How the items are linked:
bap & meb
bap ~ nep
bap § lek
bap * guz
bap ! foz
mep & zil
mep ~ zis
mep § rul
mep * bor
mep ! fos
rap & kar
rap ~ meb
rap § pom
rap * tif
rap ! vib
til & ziz
til ~ tes
til § bir
til * sop
til ! bul
gof & bos
gof ~ nal
gof § vov
gof * tes
gof ! til
rol & kap
rol ~ gen
rol § tiv
rol * fid
rol ! gid
bev & nuz
bev ~ kar
bev § fid
bev * kug
bev ! vir
gal & lam
gal ~ des
gal § suk
gal * zot
gal ! bol
lir & lek
lir ~ tar
lir § rap
lir * vog
lir ! meb
nef & guz
nef ~ biv
nef § vog
nef * pem
nef ! sev
lam & dip
lam ~ niz
lam § bog
lam * gal
lam ! tov
vib & kug
vib ~ tif
vib § vab
vib * lek
vib ! zom
niz & mil
niz ~ gug
niz § tov
niz * des
niz ! gal
zuv & feg
zuv ~ tir
zuv § mep
zuv * pes
zuv ! zis
pef & geg
pef ~ rek
pef § pem
pef * toz
pef ! bar
vir & gen
vir ~ kug
vir § maf
vir * pom
vir ! pip
kug & bev
kug ~ rap
kug § pip
kug * vib
kug ! pom
tif & rap
tif ~ bap
tif § zom
tif * foz
tif ! lek
zis & pon
zis ~ pes
zis § fos
zis * lig
zis ! bor
tor & lef
tor ~ dip
tor § fen
tor * ref
tor ! fur
vab & pip
vab ~ zom
vab § gen
vab * kar
vab ! bev
pem & nef
pem ~ bar
pem § nep
pem * buz
pem ! tef
riz & lig
riz ~ ziz
riz § zuv
riz * vov
riz ! tir
gug & lup
gug ~ mon
gug § gal
gug * zil
gug ! des
ziz & gor
ziz ~ gof
ziz § tir
ziz * til
ziz ! vov
pes & zuv
pes ~ bir
pes § bor
pes * gor
pes ! lig
bog & fur
bog ~ tov
bog § lef
bog * suk
bog ! mov
duz & tid
duz ~ kap
duz § nal
duz * fuz
duz ! zat
sev & tar
sev ~ pem
sev § bap
sev * tef
sev ! nep
gid & fuz
gid ~ fid
gid § mef
gid * maf
gid ! dek
sis & buz
sis ~ lok
sis § biv
sis * rek
sis ! pef
des & niz
des ~ zil
des § bol
des * tuk
des ! zot
lok & veb
lok ~ lef
lok § pef
lok * fus
lok ! rek
bul & vov
bul ~ sop
bul § gor
bul * tun
bul ! bos
tuk & des
tuk ~ mep
tuk § lup
tuk * fos
tuk ! rul
vov & riz
vov ~ til
vov § pes
vov * bul
vov ! bir
sop & til
sop ~ tid
sop § bos
sop * bef
sop ! tun
tir & mos
tir ~ vov
tir § zis
tir * bir
tir ! pes
pon & mon
pon ~ zuv
pon § tuk
pon * zis
pon ! mep
rul & zot
rul ~ fos
rul § niz
rul * mon
rul ! gug
fos & tuk
fos ~ bor
fos § gug
fos * feg
fos ! mon
dib & zom
dib ~ lir
dib § kug
dib * meb
dib ! rap
bir & tir
bir ~ bul
bir § lig
bir * bos
bir ! gor
tar & foz
tar ~ nef
tar § meb
tar * sev
tar ! vog
veb & bar
veb ~ zak
veb § geg
veb * lok
veb ! sis
dip & mov
dip ~ mil
dip § fur
dip * lam
dip ! ref
kap & mef
kap ~ lan
kap § zat
kap * rol
kap ! fuz
biv & zav
biv ~ pef
biv § sev
biv * bar
biv ! pem
ref & tor
ref ~ lam
ref § mib
ref * tov
ref ! bog
zil & gug
zil ~ pon
zil § zot
zil * mep
zil ! tuk
gen & lan
gen ~ bev
gen § gid
gen * vir
gen ! fid
tun & bul
tun ~ bef
tun § ziz
tun * nal
tun ! gof
zom & pom
zom ~ lek
zom § bev
zom * dib
zom ! kar
guz & bap
guz ~ zav
guz § lir
guz * nef
guz ! tar
tes & gof
tes ~ tek
tes § bul
tes * tid
tes ! sop
zot & gal
zot ~ tuk
zot § mil
zot * rul
zot ! lup
nal & tun
nal ~ zat
nal § til
nal * tek
nal ! tes
geg & tef
geg ~ sis
geg § nef
geg * pef
geg ! biv
zat & bef
zat ~ fuz
zat § tes
zat * tiv
zat ! tek
fur & fus
fur ~ ref
fur § zak
fur * bog
fur ! mib
mib & fen
mib ~ bog
mib § lok
mib * mov
mib ! lef
fid & rol
fid ~ vir
fid § dek
fid * pip
fid ! maf
bos & bir
bos ~ tun
bos § riz
bos * gof
bos ! ziz
tef & sev
tef ~ buz
tef § guz
tef * geg
tef ! zav
tek & nal
tek ~ tiv
tek § sop
tek * mef
tek ! tid
rek & sis
rek ~ fus
rek § bar
rek * fen
rek ! toz
toz & pef
toz ~ fen
toz § buz
toz * zak
toz ! veb
mon & rul
mon ~ feg
mon § des
mon * pon
mon ! zil
bol & tov
bol ~ zot
bol § dip
bol * lup
bol ! mil
kar & vab
kar ~ dib
kar § vir
kar * rap
kar ! kug
mef & tek
mef ~ dek
mef § bef
mef * kap
mef ! duz
pom & vir
pom ~ vib
pom § nuz
pom * zom
pom ! vab
bef & sop
bef ~ duz
bef § gof
bef * zat
bef ! nal
nep & vog
nep ~ tef
nep § foz
nep * zav
nep ! guz
mil & suk
mil ~ lup
mil § ref
mil * niz
mil ! lam
fuz & duz
fuz ~ rol
fuz § tek
fuz * gid
fuz ! tiv
lef & zak
lef ~ mov
lef § rek
lef * tor
lef ! fus
lig & zis
lig ~ gor
lig § feg
lig * riz
lig ! mos
zav & nep
zav ~ geg
zav § tar
zav * biv
zav ! nef
nuz & maf
nuz ~ vab
nuz § rol
nuz * bev
nuz ! gen
tid & tes
tid ~ mef
tid § tun
tid * duz
tid ! bef
mov & mib
mov ~ suk
mov § fus
mov * dip
mov ! tor
bor & mep
bor ~ lig
bor § mon
bor * mos
bor ! feg
fus & lok
fus ~ tor
fus § toz
fus * fur
fus ! fen
suk & bog
suk ~ bol
suk § tor
suk * mil
suk ! dip
vog & lir
vog ~ sev
vog § tif
vog * nep
vog ! bap
lek & vib
lek ~ foz
lek § kar
lek * lir
lek ! dib
maf & gid
maf ~ pip
maf § kap
maf * nuz
maf ! lan
meb & dib
meb ~ vog
meb § vib
meb * bap
meb ! tif
bar & biv
bar ~ toz
bar § tef
bar * veb
bar ! buz
lan & dek
lan ~ nuz
lan § fuz
lan * gen
lan ! rol
mos & bor
mos ~ riz
mos § pon
mos * tir
mos ! zuv
foz & tif
foz ~ guz
foz § dib
foz * tar
foz ! lir
tiv & zat
tiv ~ gid
tiv § tid
tiv * dek
tiv ! mef
gor & pes
gor ~ bos
gor § mos
gor * ziz
gor ! riz
buz & pem
buz ~ veb
buz § zav
buz * sis
buz ! geg
dek & tiv
dek ~ maf
dek § duz
dek * lan
dek ! kap
feg & fos
feg ~ mos
feg § zil
feg * zuv
feg ! pon
zak & toz
zak ~ mib
zak § sis
zak * lef
zak ! lok
tov & ref
tov ~ gal
tov § mov
tov * bol
tov ! suk
pip & fid
pip ~ pom
pip § lan
pip * vab
pip ! nuz
lup & bol
lup ~ rul
lup § lam
lup * gug
lup ! niz
fen & rek
fen ~ fur
fen § veb
fen * mib
fen ! zak

The rows follow the links: the fewer symbols apart two items are, the more alike their rows tend to be.

Each row is also shifted at random along 8 hidden directions that mean nothing.

Rows with their items:
 33    6    1   -4   -6    8   -4    8  -11   -3  -15    5   -9   10    7   11   19    9  -10   -4    5  -11   -3   13   20   -5    2    1  -18   13   12   10   19    4   -8    8   19   -8    2   13  -10   -3   -2  -14   13   10  -10    3   -7    4    6    1    3    2   10   -6   -6   -8   -1   13   10   -9   -9    6    7    6 -> niz
-35    2   17    6   -5    4   18   13    3    5    0  -10   -6  -15  -11   -5  -24   -9   17   20  -10    1   -6  -23  -16  -10    4   -3   19   -4  -19   -5   19   22   20    5   -3    4   11  -28   17    4  -11    6  -21  -11    4  -20    9   10    5   -4   -9    0   -4   13  -11    1   -5   -6   18    3   10   -1  -15    0 -> zat
 20    0  -15    0    0    0  -13  -17    3   -8    8   14    4   -5    6   13   24   -3  -15  -12    1  -11  -13   13    9   19   -6    1    0   13   27    8  -30   -8  -14   -4   -4  -13   -2   15  -12   13    5  -18    5  -12  -13   -2   -6   -9  -16    8    4    7    3   -6   11   12    1   -9   -6    2   22  -10   11   10 -> dip
 -7   -7  -15   -3   12    3  -29   -9   14    7    0    4   15   14   -7   -5   16   -2  -14    5    2   12    7   11  -12   -4    8   16   17   -3    0  -10  -27   -9   -4  -18  -15    5   -4   16   -7   10   20   11   -9   -6  -19   -6    8  -32    9    0    9   -5    6  -17    3   15   -9  -21  -26   -5  -11  -16   21   -3 -> zav
 18   -5   -8   -3   -2   14  -12   -6    5    4    4   13    5   11    3    8   17   13  -18  -20    2  -10   -7    3   -6  -13    6    2    3   10   14   17  -17    6   -6   -1  -12  -13   13   -4    1    4    3   -5   17   -3   -1  -12  -20    2   -8   -6   -4   26   -1  -11   20   19   10    2  -16   18   11   16    8   10 -> mov
-21    7   11    7  -10    0   13    9   -4   -2    3    3   -8  -17    8   11   -1   -2    2  -11    3  -14  -14  -10   13   13  -10   -9  -10   13   12   12   12    0   -4   15    7  -12    1   -7   -1   -8  -17  -12    8    1    6    8   -8   19  -10    6   -1    8    2    7    8  -11    8   11   16    4   13    9   -8   12 -> pon
-23  -16   -5    0    5   20  -26    0    6   21    1   -1    5   27   -1    3   11   -1  -15   -1    2   -8   10   12   -8  -19   16   23   11   12   11   13   -6    6  -11   -6  -13   -3    0    7    3    0    7   17   -9  -13  -13  -12   -6  -18   10    1   -5    6   -3  -16    4   28    1  -11  -16    5    7   -5   15    3 -> rek
-19   -9  -21   -2   13   19  -13    5   -6   -2    1   -3   12   16    5    1   17   -2  -16  -12   -4   -5   16   10   -8    0   -2    0   -7    1   18    4  -18    9  -18   -4  -13  -11   -6   -7    2   -1   15    7   -7  -10   -9  -19   -8  -10   -7    7   10   -7    0  -36   16    5    4   -5  -36   -6   22   -4    5   -9 -> bar
 19   -6  -22   -9   12   23  -14    3   -6   -4    2    3    7   18   10   -4   19    6  -18  -12   11    2   11    4  -17   -9    7   -8   -3   -8    5    3  -21   -3   -8   -4  -15  -12    3   -5    3   -3   24    9   12    2   -4   -8  -16   -8   20   -2    8    7    3  -41   22   20    2   -1  -38    4    6    9    5   -6 -> biv
-25   13    2    1   -2   21    6   33  -12   -3   -2   -2  -18  -12    7   -8   -2  -11    9    5   19    8   -1  -21    3   13   -3  -24    4  -12   -9  -11   15  -12    8   19   10   -5    4   -8   -5  -15    0    4    6    4   -7    8   -6  -10   43   -1   16   -6   22  -32   11    0  -18    2   -6  -14   -9   -2  -14    2 -> gof
  0  -11    7    0   -5   -7  -10  -20   17   14   -8   -6   -6   15  -17    5    4   15   -7    8   -5   -1    4   13  -10   -4   19   16    6   19   -6   13   -5   -6   -5   -4   -5   -2   -9   18   -9    1   -1    6    2    3   20   14   17    9   -1    0  -28   12   -6   25  -26    2    5  -19   20    3  -39    6   19    2 -> fen
-35  -12    3    5    8  -19  -16  -15   19   14    8    0   30   -5    3   -1   -4  -11   -6    7   -5    2    2    8   -9   -3   -2   29    9   -1    4   -9  -10   -6   -5  -25  -16   11  -12    5    7    6    5   11  -22   -5  -18    5   15  -11  -12   11    3  -16  -13   12    4    3    8  -11   -4    2   14  -12   14   -1 -> vog
-36    9   -8    5    2    7   15   20  -23   -7    0    0   -7    7   -2   -8   -9    1   10  -20   -5    8   11  -12   16    0  -18  -18   -8  -13    1   -2    7   11    2   18   11    4    9  -14   -2  -10  -11    3   11    3   10  -15  -21   -9  -20  -12   19    0    6  -19   18  -16   -3   20  -27   -6   10    0  -19   -9 -> tun
 -8   16  -11    3    0    2   20   -9  -19  -26    5    7  -13  -10    7    2    1   -3    8   -2   -5   -8  -14  -13   -1    3  -13  -25   -6   -9   -1   -1   -4   14    9   12   10   -4   15  -16    6   13   -5  -19    5  -12    5  -15  -16   12  -10   -3    2    5   -4    4    1   11   -5   11    2    9   35    1  -19   -4 -> ziz
 33    2   -4   -2  -10   13   -6   17   -6    5   16   18  -10   -6    8    2    4   -7    1  -22   15   -4  -11   -4   30   15   -8   -6    8    5   23    9  -11  -10   -5   11    3   -7    9    6  -14   -6  -11  -10   20   -7  -17    0  -25  -24   -2   -4   18   15   17  -24   32   10   -6    9  -15    3   20   -6   -9   20 -> zis
  5    4    8    1   -8   15    8    8   -6   -9   -4   -6  -19  -15    7   17    9  -13    1   18   -1  -25  -15    1    2   14    5   -8   -7   20   12   14   18   11   -5   14   11  -16   -4   -5    0    5   -6  -19  -17  -17   -9   -5    8   23   15   17  -12   -5    3    5  -20    4   -3   -6   39   -8   21   -4   -4    9 -> rul
-21    3   -5    4   -2   15   -9    7   -5    0   -2    1  -16    1   -4   10   14  -10   -3    5   -1   -8   -6    6   16   19    0   -1    1   18   18    9   -4    1  -11   12    8  -10   -5   14  -16    4   -4   -9   -7  -16  -12   -6    3  -15    0    9    3   -4   13  -10   -8    4  -12  -12    7  -16    7  -19    6    7 -> gug
 24    3   -7   -5    8   -9   13   -6   -6  -17    1   -6    5  -11   -3   -7   -8  -10   11   16  -14    6    1   -1   -8    4   -4   -9   -1  -16  -10  -14   -3   14    9   -7   -1    9   -2  -13    9   13    8   -5  -20  -10   -4  -16   11    3   -9    3    3  -18   -7    6  -12   -8   -6   -4    3   -7   18  -12  -11  -13 -> nuz
 -1   -5    5   -2    6  -16   -5   -8   14    3    2   -2   24  -11   11    0    1    1   -9    0    6    3    3    5  -14    0    0    9   -8   -5   -3   -9   -2  -15   -5  -19  -12    1  -12    0    7   -5   11    7   -2   16   -4   22   11   12    8    8    1  -10   -9    4    9   -9   13    1   -2    5   -7   10    9   -1 -> guz
 33    3   -7   -5    2   -4    2   -4    1   -4    9    6   -2   -2   -3  -14  -10   -3   10    4    5   17   -2  -10   -8   -4    2   -8   17  -21  -18  -14  -16   -9   17   -6   -5   12   10   -2    3    7    7    4    6    0    0   -1   -4  -16   11  -13    6    6    2   -3    6   16  -11   -3  -14    7   -5   -5   -9   -3 -> lan
  9   -5    3   -3    5   -6   -4    0   10    0    2    0   24  -12   15    0    5   -1  -12   -2    8   -3    2    4  -14   -2   -1    4   -9   -7    1   -8    0  -10   -6  -18  -12   -4   -9   -6   10   -5   14    4   -3   14   -9   12    6   14   13   10    5   -9   -5   -8   14   -7   12    4   -6    3    3   12    6    0 -> nep
 55    3  -18   -7    5  -22   12  -19  -13  -19   20   10    2   -7   16  -12   -9   -1   11  -18   11   12    1   -1    7   17  -17  -20   -9  -26   -3  -10  -24  -27    1   -3    0    9   -4    5   -4   -3    7   -4   23    7   14   24  -13   -1   -6   -5   10   -1   -6    2   18    5    2   14  -19   11    8    2  -16   -9 -> maf
 17   -6  -13   -5   10   -7  -10  -25    1   -4   -5    3   17   23    0    0    9   14  -13   -6   -7    1    8   16  -12  -24    4   13   -7   -4   -1    0  -11    9   -4  -16   -7    6    2    5    6    9   13    4    2    6    3   -9   -3    2  -14   -5   -4    3  -14    7   -3    8   10    3  -16   10    0    8   13  -11 -> tef
  6   14    8    5   -9   -9   12   -9    1  -13    0    9   -8  -20    2    9   -1   -4    5    8   -6  -10  -25   -7    7    3   -6   -4    2    5   -1    1    6    9   11    5   12   -1   12   -3    2   15  -13  -24    0   -6   -5   -5   -1   13  -11    1   -5    7   -2   25   -8    3   -1    6   29    8   18   -1   -5   10 -> pes
-10    1    1    8   -8   -3   15  -16   -8   -6   -3    1  -10    9  -18   13   -6   10    7   -7  -30  -17  -10    1   10  -12   -5    3   -1   19   10   22    2   41    0   11    6   -1   15  -12    5   16  -24  -17   -3  -19   17  -35   -9   17  -59   -7  -19   20  -14   34  -15   -2    9    5   17   12   28    0   -6    0 -> mep
  0   -1   17    2   -5   -5    5   17    6   13    3   -1    4   -8   -8   -9  -23   -8   14    8   -1   10   -2  -13    5  -10    0    9   15   -8  -14  -10   18    6   14   -3    2   16    7  -10    8   -5  -12    9   -7    2   -8   -3    1  -10    2   -8    6   -2    2    7    3   -6   -4    5    5    0   -2   -4  -10    4 -> tiv
-31    3   -7    0   12    1    6   11   -8  -11    5   -7   13  -11   11   -8   -5  -15    5    7   -2    2    7   -7  -12    0   -9   -8   -4  -19   -6  -17    4    5    3   -6   -5    4   -3  -19   15    1   12    7  -19   -4  -12  -10    2   -1    8    7   15  -23   -5  -17    7   -2   -3    5  -14   -6   27   -7  -12  -13 -> vir
  2  -11    4   -6    3   10    6   11    6    7    4  -12    3    0   -3   -8  -14    1    2    4   -1    4   13   -9  -27   -8   12   -6    7   -9  -15    0    1    4    4   -4  -19   -2   -3  -25   15   -9    9   19   -8    1   15   -3    6   12   16   -2   -9    1   -8  -11    3    2    6   -7  -10    5   -4   12   -7   -6 -> lek
 54  -15   -5  -14    5   21   -3   12   -3   11    3  -11   -5   21  -11  -13  -12   -1    8    8   -6    8   19    1  -13  -19   19    2   16   -8  -11    3    0   15    6   -2  -13    8    2  -14    9   -2    9   18  -12  -10    2  -21   -2  -13   14  -10   -6    1   -3  -19   -3   17   -8   -9  -17    0    1   -4  -10   -9 -> vib
  5   -3  -16   -6   12   18    9   10    2  -14   -6   -3   16   -5   -8   -1   10    7  -15   -6  -16    1    7   -4  -26   -6    1  -15   -5   -6    1   -1  -17   27   -2   -8  -22  -14    5  -35   15    9   17   -1   -8   -2    3  -39   -3   15  -17    3    6   -1   -3  -31   14  -17    7   -5  -31   -2   19   12   -1  -12 -> nef

From each start, follow one symbol. Which item do you reach?
Answer with the item's name.
 12  -12    0   -6    2   12  -14    5    4   10    0   -7   -1    7    7    5   11   -3  -10    5   11   -8    8   13   -4    8   13    6   -5   12   10    8   -1  -14  -16   -2   -7  -11  -17   11   -5  -10   11    7   -7   -2   -6   16   10    0   27   14   -7   -7    3  -14   -4    8    2  -13    4   -8   -9   -2   11    4
§ -> buz
-59    9    4    9   -1    3   10    9  -11   -1    2   -3   -9   -1    7   -7  -12   -5   13    1    7    1    1  -17    0   -4   -7   -9    1  -11  -12   -7   16   -3    9   14   12    5    7   -7    6   -7   -9    8    2    2    4    5   -7    0   15   -5    5   -1    1    0    2    8   -5   11    0    2    3    2  -12   -3
~ -> tid
-23  -10    2    4   -2   14  -21   -4   22   14   -1    0    4    1  -16   10   11   -7  -14   15  -12   -9   -9    7  -13    0   15   22   25   24   11   10  -16   14   -4   -9  -17   -9   -1    2    0   17    3   -2  -26  -24  -18  -23   14  -12   -5    9  -13    5    2    2  -10   18   -3  -31    9    0   11  -15   19   12
§ -> lok
 -7    1    6    0   -4   20   -9   22   12    6   -9    6    7   -7   -1    9   18    7  -21   -8    6   -5   -6   -2   -4   -1    5    0    0   13   11    4    0    4   -6    0   -8  -18    5   -8   -1   -5    4   -2    8    9  -13   -8   -4    3   10    5    9    9   15  -27   19  -13    5   -3   -9   -4   -8   13   12   13
~ -> tov
 28   11    0    1   -8  -11   -3   -3   -6    0    0   17  -10    3    2   -4    2    6    4  -12   14   13   -9    0   30    4   -9   -1    1   -6    0   -6    0  -21    7    7   21   10    9   26  -19   -3  -10  -10   30   14   -4   20  -12  -22    1  -12   14   11   15    5    8   -2   -9   14   -2   -2  -22   -2    0    9
& -> lig
-30    6   12    4   -7   15   -9   18    1    5  -16   -5  -14   -4    4   11   15   -6   -7   19    9  -10   -8    0    5    5    9    3   -3   19    3    3   25   -2   -4   10   14  -11   -2    9   -8   -4   -2   -6   -8    0  -17    7   10    2   34   10   -3   -8   15   -5  -16   -1   -9   -7   29  -15  -14   -5    9   10
! -> zot
  1  -13   -1   -5    6   16    8   18    7    6   -1  -12    9    5  -22   -8  -13    7   -1   -3  -19    9   17   -9  -24  -13    8   -3   11   -6   -8    3   -9   29    4   -5  -25   -2    3  -36   16   -1    6   16  -13   -5   14  -35    1    5  -17   -7   -4    4   -5  -20    8  -16    5  -10  -27    0    4    7   -5   -9
~ -> vog
 36    6   -2   -4   -3    2   -2   13   -1   -9  -15    4   -2   -6   -4   12   22    8  -13   -8   -3    1   -3   13   24   20   -6   -7  -18   14   20    2    1    0  -13    4   10  -12   -8   13  -20   -3    1  -18   12   13   -8    0    3    1  -13    8   11   -6   18  -15    0  -38   -1    2    1  -22  -19   -1   10    5
~ -> niz
-36   16   -2    7   -1    0   10   -8  -15  -13    2    3  -11   -6   17    0   -2   -7    9   10   10   -8  -14  -14   -7  -10   -5  -12   -1  -10  -13   -6   13    1   13   10   15    2   15   -5   10    6   -5   -6    3   -5   -2    3  -10    9   21   -2   -1    3   -4   12   -4   27   -4   12   16   13   20    4  -13   -1
~ -> sop
 12    2   15    1   -5  -19    7   -3    6    5   10    1    3  -15    5   -8  -21  -10   17    9    5    6   -6   -9    3   -1   -4    5    9  -11  -12  -10   11  -11   13   -5    2   14    1    0    6   -1   -8    3   -3    3   -3   16    4    1    7   -4    0   -4   -6   22    0    3    1    5   15    8    1   -4  -10    4
! -> tiv
 30    5  -13   -6    8   -7   13  -10  -11  -20   10   -2   -2  -10   13   -9   -6   -8   10    8    7    6    2   -5  -15   10   -4  -22   -4  -22  -12  -13  -12  -13    6   -3   -3    2   -4   -6    6    3   15   -1   -1   -2    7   12    2    8   16    2    1  -10   -7   -2    0   13   -4    1   -4    4   10   -1  -15  -13
§ -> lan
 15   -8    8   -4    4   -4    2   -2   16    5   -8   -6   16   -5   -8   -2   -4    7   -7    9  -10    3    4    1  -24  -16   12   10    4   -2  -12   -5    3   12    6  -17  -15    1   -1  -15   15    5   10    6  -11    7    1  -10   13   16    0    1   -8   -2   -9    6   -5   -9    8   -6    1    5   -7   11    7   -3
§ -> meb
 14   -9    7   -5    6    2    7   10   -6    6   -2  -14    6    7    5   -6  -16   -2    8    7   -3   -1   17    1  -10  -19    7    4   -6  -10  -12   -3   22   11    2   -5   -4    8   -5  -15   17   -9    3   16  -14    5    3   -2    4   10   10    0   -3  -13  -12   -2   -6   -4    6    8    0   -1    2    7   -9  -12
* -> dib
 32  -14   11   -7    1  -18  -12   -4   17   20   -1   -4   15    6   -5   -8  -11    5    1    1    6   14   13   11    2   -3    9   21    5   -3   -9   -6    1  -19   -2  -16   -8   15  -15   17   -4  -12    4   17    1   18    4   27   15   -8    6   -2   -4   -5   -2   10   -2  -12    6   -4   -1   -2  -37    1   12    0
~ -> guz
 -1    4   11    6  -14    0   -5   -3   11    6    9    5  -20  -18   -1    9   -1  -15    7   14    9   -6  -21   -4   10   25    5    1   17   16    7    6   -5  -17    3    8    6   -4   -2   16  -14    5  -12  -12   -5  -15   -8   15   10   -8   16    7   -7    6   10   15  -11   16  -12  -19   34   -2   -1  -16    3   20
& -> fos
